Here is a tiny trained network, its code and every weight. The questions are about switching its units off for an input and a class, where a switched-off unit gives its printed mean instead of its output.

import numpy as np


def w(rows, s, z=0):
    codes = np.array(rows[::2]) - 128.0
    scale = np.full(codes.shape[1], s)
    scale[-1] = z or s
    return codes * scale


def f(y):
    return y / 2 * (1 + np.tanh(0.7978845608 * (y + 0.044715 * y**3)))


def log_softmax(a):
    a = a - a.max(-1, keepdims=True)
    return a - np.log(np.exp(a).sum(-1, keepdims=True))


def net(x, mask):
    res = np.array(x, float).reshape(1, 6) / 4 @ E
    y = f(res @ A[0][:, :-1].T + A[0][:, -1])
    res = res + np.where(mask, y, B[0][:, -1]) @ B[0][:, :-1]
    return log_softmax(res[-1] @ U[:, :-1].T + U[:, -1])


A, B = {}, {}
E = w([
[138,124,130],'x0',
[205,254,86],'x1',
[113,184,201],'x2',
[121,129,125],'x3',
[134,144,155],'x4',
[116,172,185],'x5',
],0.0079)
A[0] = w([
[190,158,92,107],'N0',
[192,181,67,97],'N1',
[189,33,25,139],'N2',
[89,48,78,233],'N3',
[96,216,67,73],'N4',
[215,170,101,94],'N5',
[126,146,168,254],'N6',
[90,159,222,184],'N7',
[39,126,196,252],'N8',
[63,233,157,233],'N9',
[147,212,97,51],'N10',
[144,237,43,47],'N11',
[68,1,197,58],'N12',
[179,34,33,158],'N13',
[81,62,172,68],'N14',
],0.009,0.007)
B[0] = w([
[143,128,151,148],'N0',
[139,198,183,165],'N1',
[178,199,143,203],'N2',
[151,224,106,250],'N3',
[146,129,185,142],'N4',
[82,193,177,159],'N5',
[153,166,2,223],'N6',
[224,134,82,197],'N7',
[156,214,92,254],'N8',
[139,183,100,229],'N9',
[56,141,204,147],'N10',
[90,203,179,169],'N11',
[128,216,209,219],'N12',
[156,188,127,209],'N13',
[94,170,236,164],'N14',
],0.0073,0.0078)
U = w([
[74,130,212,61],'0',
[134,115,100,186],'1',
[134,110,111,228],'2',
[111,112,103,254],'3',
[108,111,103,244],'4',
[144,114,106,55],'5',
[69,71,132,5],'6',
[104,1,101,9],'7',
],0.018,0.0049)

Each question gives the input, the list of numbers given to net, and the class t.
The units are the neurons (one row each of A and B). Each row of codes is followed by its name. A weight is (code - 128) times the scale printed after its matrix; where a second scale follows, it is the last column's (A, B and U).
mask holds one flag per neuron, in row order. A switched-off neuron (its flag False) gives its mean, the last column of its row in B, instead of its output. The means were averaged over made-up inputs and are rounded, as every weight is.
A unit's drop is (log p(t) with every unit on - log p(t) with that unit switched off) / (log p(t) with every unit on - log p(t) with every unit switched off).
The circuit of an input: a set's keep is (log p(t) with only the set's units on - log p(t) with every unit switched off) / (log p(t) with every unit on - log p(t) with every unit switched off). Starting from the 12 units with the biggest drops (on a tie, the unit counted first), units are removed one at a time, each time the one whose removal leaves the highest keep (on an exact tie, the one counted first), for as long as the keep stays at least 0.8.
units of the circuit, in order: the units of the circuit, biggest drop first
drop when u is switched off: that unit's drop, to one decimal
input [-8,-8,-6,1,4,3], class 0: units of the circuit, in order	(N12)
input [7,7,2,-6,3,2], class 0: units of the circuit, in order	(N10 N11)
input [-3,-5,-5,4,0,-1], class 0: units of the circuit, in order	(N12 N6)
input [2,8,1,6,-2,7], class 0: units of the circuit, in order	(N10 N11)
input [-5,-3,8,-5,-3,1], class 5: units of the circuit, in order	(N7 N8)
input [8,-7,7,7,7,5], class 3: units of the circuit, in order	(N6 N8)
input [8,4,6,-3,2,8], class 1: drop when N7 is switched off	0.2
input [3,-5,6,5,7,4], class 2: drop when N7 is switched off	0.2
input [-4,8,-3,-2,-8,7], class 0: drop when N10 is switched off	0.1
input [-7,-1,8,2,6,3], class 5: drop when N10 is switched off	0.0
